Below are the code and all the weights of a small trained network. Each question names an input and a target symbol and asks about switching units off, where a switched-off unit gives its printed mean instead of its output.

import numpy as np


def w(rows, s, z=0):
    codes = np.array(rows[::2]) - 128.0
    scale = np.full(codes.shape[1], s)
    scale[-1] = z or s
    return codes * scale


def norm(h):
    return h / np.sqrt((h * h).mean(-1, keepdims=True) + 1e-5)


def f(y):
    return np.maximum(y, 0)


def softmax(a):
    e = np.exp(a - a.max(-1, keepdims=True))
    return e / e.sum(-1, keepdims=True)


def log_softmax(a):
    a = a - a.max(-1, keepdims=True)
    return a - np.log(np.exp(a).sum(-1, keepdims=True))


def net(x, mask):
    ids = ['αβγδεζηθλμπστφψω'.index(c) for c in x.split()]
    T = len(ids)
    res = E[ids] + P[:T]
    r = norm(res)
    for j in range(3):
        rows = slice(3 * j, 3 * j + 3)
        q, k, v = (r @ M[0][rows].T for M in (Q, K, V))
        z = softmax(np.where(np.tri(T) > 0, q @ k.T / 3**0.5, -1e9)) @ v
        o = O[0][rows]
        res = res + np.where(mask[j], z, o[:, -1]) @ o[:, :-1]
    y = f(norm(res) @ A[0][:, :-1].T + A[0][:, -1])
    res = res + np.where(mask[3:19], y, B[0][:, -1]) @ B[0][:, :-1]
    return log_softmax(norm(res)[-1] @ U[:, :-1].T + U[:, -1])


Q, K, V, O, A, B = {}, {}, {}, {}, {}, {}
E = w([
[141,82,114,143,132,79],'α',
[126,121,111,168,3,92],'β',
[117,129,93,128,119,195],'γ',
[160,128,137,47,85,121],'δ',
[107,141,129,96,158,186],'ε',
[138,167,168,125,152,90],'ζ',
[176,109,55,102,137,142],'η',
[117,92,170,138,168,83],'θ',
[108,113,158,112,196,142],'λ',
[90,110,178,118,113,136],'μ',
[66,92,113,151,154,138],'π',
[147,116,84,138,113,106],'σ',
[155,19,106,165,115,142],'τ',
[105,181,110,148,119,108],'φ',
[67,186,138,138,131,146],'ψ',
[108,96,88,158,134,117],'ω',
],0.032)
P = w([
[150,139,176,249,141,170],'0',
[118,125,142,179,149,143],'1',
[122,118,111,149,133,124],'2',
[125,112,83,130,124,99],'3',
[127,114,54,98,114,75],'4',
[132,102,24,78,112,62],'5',
],0.012)
Q[0] = w([
[136,183,109,100,116,82],'h1',
[117,141,168,94,203,145],'h1',
[56,123,112,103,112,176],'h1',
[162,156,91,104,210,250],'h2',
[170,131,60,132,56,98],'h2',
[163,142,128,141,226,87],'h2',
[98,150,170,92,126,91],'h3',
[146,137,169,48,175,165],'h3',
[72,73,99,86,164,139],'h3',
],0.02)
K[0] = w([
[162,173,138,99,122,114],'h1',
[127,147,152,143,251,146],'h1',
[34,130,82,74,130,163],'h1',
[142,149,69,125,187,178],'h2',
[184,110,72,77,25,98],'h2',
[167,141,111,127,180,86],'h2',
[117,162,137,113,174,73],'h3',
[161,128,152,103,228,161],'h3',
[97,114,74,71,161,108],'h3',
],0.02)
V[0] = w([
[98,206,139,150,88,90],'h1',
[26,192,56,64,97,171],'h1',
[107,174,115,179,184,193],'h1',
[119,123,82,25,54,49],'h2',
[68,107,97,220,205,117],'h2',
[120,139,180,201,103,77],'h2',
[151,97,130,151,2,152],'h3',
[180,181,121,84,123,75],'h3',
[58,105,37,80,166,64],'h3',
],0.0091)
O[0] = w([
[54,157,148,144,83,91,178],'h1',
[130,216,134,212,127,154,126],'h1',
[188,117,105,137,55,112,143],'h1',
[162,47,254,164,79,128,98],'h2',
[196,173,71,235,109,43,245],'h2',
[72,105,83,139,196,163,251],'h2',
[77,44,106,130,19,110,43],'h3',
[116,195,92,109,87,61,50],'h3',
[117,159,23,175,205,174,211],'h3',
],0.0076,0.0032)
A[0] = w([
[159,123,118,117,142,78,9],'n1',
[133,142,159,122,118,181,198],'n2',
[110,104,84,108,67,120,89],'n3',
[126,101,254,104,124,184,49],'n4',
[184,108,112,117,103,130,20],'n5',
[185,127,136,52,88,108,79],'n6',
[158,111,124,162,114,78,39],'n7',
[107,113,141,157,110,131,148],'n8',
[144,123,81,38,120,124,125],'n9',
[176,96,115,128,111,121,69],'n10',
[160,129,95,148,102,128,10],'n11',
[137,161,153,122,153,98,3],'n12',
[135,190,124,119,126,145,213],'n13',
[115,125,165,94,111,139,152],'n14',
[112,103,161,92,118,113,112],'n15',
[161,167,130,72,116,137,78],'n16',
],0.026,0.0052)
B[0] = w([
[8,121,139,98,77,93,172],'n1',
[167,94,89,146,123,101,188],'n2',
[160,139,235,209,73,158,178],'n3',
[37,110,27,53,132,147,250],'n4',
[122,197,153,82,137,125,150],'n5',
[54,198,30,111,187,118,154],'n6',
[44,108,97,131,218,142,179],'n7',
[150,171,90,78,103,140,184],'n8',
[81,144,25,76,141,129,154],'n9',
[148,201,207,122,158,136,161],'n10',
[148,165,148,78,98,185,162],'n11',
[215,146,195,61,35,188,160],'n12',
[106,68,109,80,114,19,213],'n13',
[64,36,58,68,120,132,181],'n14',
[86,93,51,152,101,151,180],'n15',
[67,16,125,189,105,101,155],'n16',
],0.012,0.011)
U = w([
[67,81,201,155,220,76,107],'α',
[103,80,155,201,73,131,172],'β',
[158,142,191,32,108,83,140],'γ',
[121,82,45,41,118,200,112],'δ',
[233,175,88,118,96,160,215],'ε',
[218,27,80,154,114,60,96],'ζ',
[132,253,97,61,161,173,79],'η',
[233,158,113,70,210,124,172],'θ',
[151,142,122,127,139,135,119],'λ',
[119,154,117,119,152,116,98],'μ',
[134,140,120,133,144,141,112],'π',
[97,204,184,136,158,178,177],'σ',
[189,94,162,131,180,181,254],'τ',
[118,226,60,174,82,46,37],'φ',
[142,150,121,128,141,135,108],'ψ',
[172,132,52,234,183,173,137],'ω',
],0.012,0.0069)

Each question gives the input, a string of symbols that net reads in full, and the target symbol t.
The units are the heads (3 rows each of Q, K, V and O) and the neurons (one row each of A and B). Each row of codes is followed by its name. A weight is (code - 128) times the scale printed after its matrix; where a second scale follows, it is the last column's (O, A, B and U).
mask holds one flag per unit, heads first, then neurons. A switched-off unit (its flag False) gives its mean, the last column of its rows in O or B, instead of its output. The means were averaged over made-up inputs and are rounded, as every weight is.
A unit's drop is (log p(t) with every unit on - log p(t) with that unit switched off) / (log p(t) with every unit on - log p(t) with every unit switched off).
The circuit of an input: a set's keep is (log p(t) with only the set's units on - log p(t) with every unit switched off) / (log p(t) with every unit on - log p(t) with every unit switched off). Starting from the 12 units with the biggest drops (on a tie, the unit counted first), units are removed one at a time, each time the one whose removal leaves the highest keep (on an exact tie, the one counted first), for as long as the keep stays at least 0.8.
units of the circuit, in order: the units of the circuit, biggest drop first
most important unit: the unit with the biggest drop
top k neurons: the k neurons with the biggest drops, biggest first
heads that matter: for each layer, one digit per head in row order, 1 if its drop is at least 0.15 and else 0, layers parted by /
input θ δ δ ζ ζ, target γ: units of the circuit, in order => n12; n4
input φ μ β, target β: units of the circuit, in order => n3
input μ ζ μ, target γ: heads that matter => 011
input μ ψ μ, target φ: units of the circuit, in order => h1; h2; n4; n14
input π μ μ λ μ, target θ: heads that matter => 001
input μ ψ θ ψ μ, target φ: units of the circuit, in order => h1; n4
input α η ω, target ω: heads that matter => 000
input φ μ δ μ, target β: heads that matter => 011
input μ φ μ β η ω, target β: units of the circuit, in order => n3; h3
input γ ζ μ φ τ, target τ: top 2 neurons => n4; n10
input ζ β τ, target β: units of the circuit, in order => h3; n3
input ψ φ θ φ, target φ: heads that matter => 100
input ω ε φ φ μ α, target α: heads that matter => 010
input ε ζ β μ φ, target β: heads that matter => 001
input ζ λ μ β σ, target β: heads that matter => 000
input ε μ γ, target ε: most important unit => h3
input λ ζ μ ζ δ μ, target γ: heads that matter => 101
input α η μ φ φ ψ, target φ: heads that matter => 100
input μ λ μ, target θ: heads that matter => 011
input η ω λ θ β φ, target β: most important unit => h3
input θ η ψ ε ε λ, target θ: heads that matter => 001
input β ω θ μ τ, target β: top 2 neurons => n3; n4
input η μ μ θ φ α, target α: top 2 neurons => n4; n7
